Below is a small trained network, with its code and all its weights. Each question gives an input and a class and asks what happens when units are switched off, that is, made to give their printed mean instead of their output.

import numpy as np


def w(rows, s, z=0):
    codes = np.array(rows[::2]) - 128.0
    scale = np.full(codes.shape[1], s)
    scale[-1] = z or s
    return codes * scale


def f(y):
    return np.maximum(y, 0)


def log_softmax(a):
    a = a - a.max(-1, keepdims=True)
    return a - np.log(np.exp(a).sum(-1, keepdims=True))


def net(x, mask):
    res = np.array(x, float).reshape(1, 4) / 4 @ E
    y = f(res @ A[0][:, :-1].T + A[0][:, -1])
    res = res + np.where(mask, y, B[0][:, -1]) @ B[0][:, :-1]
    return log_softmax(res[-1] @ U[:, :-1].T + U[:, -1])


A, B = {}, {}
E = w([
[172,169,135,36,64,224,153,171,155,142],'x0',
[84,147,143,108,46,103,24,156,138,111],'x1',
[113,69,234,197,121,119,155,170,192,183],'x2',
[200,139,118,138,106,7,167,190,141,113],'x3',
],0.013)
A[0] = w([
[119,123,212,166,64,130,69,150,137,170,83],'n0',
[145,155,46,86,125,96,123,87,132,86,83],'n1',
[168,140,128,91,110,153,130,162,155,136,128],'n2',
[61,129,131,85,105,109,46,155,170,91,5],'n3',
[135,207,103,101,143,127,96,95,69,48,98],'n4',
[196,132,86,146,104,42,147,177,79,93,146],'n5',
[134,47,127,166,130,66,95,22,83,130,87],'n6',
[74,115,137,180,185,45,117,110,91,64,118],'n7',
[121,88,106,118,184,143,184,116,112,150,53],'n8',
[81,109,183,157,112,136,187,169,171,151,45],'n9',
[208,131,176,140,142,53,125,186,102,140,140],'n10',
[81,161,116,119,78,92,50,137,160,146,84],'n11',
[151,156,148,129,92,221,110,134,138,151,125],'n12',
[81,128,171,78,76,119,58,167,128,106,75],'n13',
[210,95,137,112,125,60,152,179,169,96,131],'n14',
[55,48,123,144,195,30,79,66,103,115,104],'n15',
[202,135,98,110,93,31,135,175,134,121,140],'n16',
[161,76,107,110,206,162,246,102,121,127,54],'n17',
[69,151,174,152,74,107,98,150,163,139,74],'n18',
[87,93,162,202,105,122,193,135,116,179,80],'n19',
[245,146,160,108,145,190,175,99,140,135,88],'n20',
[80,135,176,95,97,97,59,166,83,95,46],'n21',
[45,140,184,121,163,183,107,79,88,117,155],'n22',
[202,158,158,63,78,168,154,163,129,168,123],'n23',
[118,135,130,173,125,221,87,84,111,160,116],'n24',
[104,77,176,195,122,170,153,193,183,158,77],'n25',
[65,48,154,110,161,204,82,53,77,158,158],'n26',
[167,158,109,131,241,149,219,110,112,161,23],'n27',
[167,87,174,121,179,160,131,152,149,183,100],'n28',
[96,70,196,133,106,117,152,140,179,158,100],'n29',
[143,89,125,164,163,121,178,79,81,112,76],'n30',
[109,184,135,180,141,120,113,82,105,168,121],'n31',
[144,191,55,99,157,140,133,79,51,66,68],'n32',
[191,147,183,35,71,180,135,166,133,141,83],'n33',
[127,127,93,111,105,120,53,147,111,113,73],'n34',
],0.011,0.0034)
B[0] = w([
[65,154,92,75,161,131,125,79,128,138,213],'n0',
[49,191,81,101,146,157,177,96,135,172,191],'n1',
[194,146,111,177,71,121,79,193,132,165,176],'n2',
[96,87,113,66,161,84,135,137,175,70,187],'n3',
[50,184,39,74,172,183,172,40,132,236,201],'n4',
[161,93,179,151,63,204,183,53,79,106,216],'n5',
[172,159,125,189,70,80,101,201,130,192,214],'n6',
[159,174,130,191,57,97,75,195,166,133,234],'n7',
[126,85,131,94,158,58,108,140,168,63,174],'n8',
[75,214,105,126,174,136,141,68,74,160,204],'n9',
[123,121,175,146,81,167,193,83,102,89,210],'n10',
[133,40,145,91,183,62,130,147,187,102,191],'n11',
[196,121,170,213,85,115,115,225,102,138,194],'n12',
[171,41,107,104,183,79,130,145,173,100,199],'n13',
[123,113,212,178,150,130,187,86,24,75,212],'n14',
[238,163,94,199,65,100,51,230,210,209,251],'n15',
[135,77,221,139,119,175,221,42,1,45,218],'n16',
[96,12,146,59,193,86,55,153,188,74,216],'n17',
[70,122,95,125,187,121,112,137,181,144,195],'n18',
[121,182,117,107,142,112,144,105,152,165,206],'n19',
[179,88,114,143,141,81,62,197,179,120,195],'n20',
[109,51,172,83,212,69,94,156,186,63,185],'n21',
[152,108,222,189,61,173,191,67,7,22,205],'n22',
[178,172,106,234,38,66,58,186,144,131,213],'n23',
[151,112,164,150,82,165,161,64,86,64,192],'n24',
[90,211,71,97,146,167,178,52,156,186,228],'n25',
[162,77,233,189,64,197,204,64,21,41,227],'n26',
[108,55,101,36,163,86,96,141,153,87,212],'n27',
[100,182,85,77,175,101,137,80,175,174,185],'n28',
[102,188,88,73,205,171,113,35,109,175,214],'n29',
[141,116,121,126,163,55,82,143,172,114,187],'n30',
[179,111,159,127,76,124,111,152,122,160,164],'n31',
[71,249,71,86,145,165,138,66,181,203,219],'n32',
[187,158,135,183,94,109,98,216,161,198,220],'n33',
[104,115,85,79,205,97,103,132,150,100,168],'n34',
],0.007,0.018)
U = w([
[159,99,199,141,45,198,192,76,30,89,246],'0',
[205,188,121,169,30,99,68,224,144,226,96],'1',
[50,249,86,55,179,171,146,69,129,245,33],'2',
[112,2,120,34,209,58,85,159,166,103,136],'3',
],0.011,0.0014)

Each question gives the input, the list of numbers given to net, and the class t.
The units are the neurons (one row each of A and B). Each row of codes is followed by its name. A weight is (code - 128) times the scale printed after its matrix; where a second scale follows, it is the last column's (A, B and U).
mask holds one flag per neuron, in row order. A switched-off neuron (its flag False) gives its mean, the last column of its row in B, instead of its output. The means were averaged over made-up inputs and are rounded, as every weight is.
A unit's drop is (log p(t) with every unit on - log p(t) with that unit switched off) / (log p(t) with every unit on - log p(t) with every unit switched off).
The circuit of an input: a set's keep is (log p(t) with only the set's units on - log p(t) with every unit switched off) / (log p(t) with every unit on - log p(t) with every unit switched off). Starting from the 12 units with the biggest drops (on a tie, the unit counted first), units are removed one at a time, each time the one whose removal leaves the highest keep (on an exact tie, the one counted first), for as long as the keep stays at least 0.8.
units of the circuit, in order: the units of the circuit, biggest drop first
top k neurons: the k neurons with the biggest drops, biggest first
drop of u: that unit's drop, to one decimal
input [6,4,-8,6], class 2: units of the circuit, in order : n4
input [5,0,3,5], class 0: top 2 neurons : n15, n16
input [-8,-8,2,5], class 1: top 4 neurons : n15, n7, n6, n21
input [6,4,8,-7], class 2: top 3 neurons : n25, n29, n0
input [0,3,-7,6], class 2: top 3 neurons : n4, n32, n1
input [-1,-7,-6,-2], class 3: top 2 neurons : n17, n27
input [8,2,-6,-8], class 0: top 4 neurons : n26, n22, n15, n24
input [3,-6,-5,4], class 3: top 3 neurons : n17, n27, n20
input [2,0,2,2], class 0: top 2 neurons : n15, n7
input [7,-5,-7,-2], class 1: top 2 neurons : n23, n20
input [4,-7,-6,4], class 3: top 4 neurons : n17, n27, n20, n25
input [7,3,-1,-6], class 1: top 3 neurons : n33, n16, n23
input [6,7,7,-5], class 2: drop of n9 : 0.8
input [6,-8,-2,-2], class 3: units of the circuit, in order : n17
input [5,-8,7,1], class 3: drop of n17 : 2.1
input [2,7,-1,6], class 3: drop of n13 : 0.2
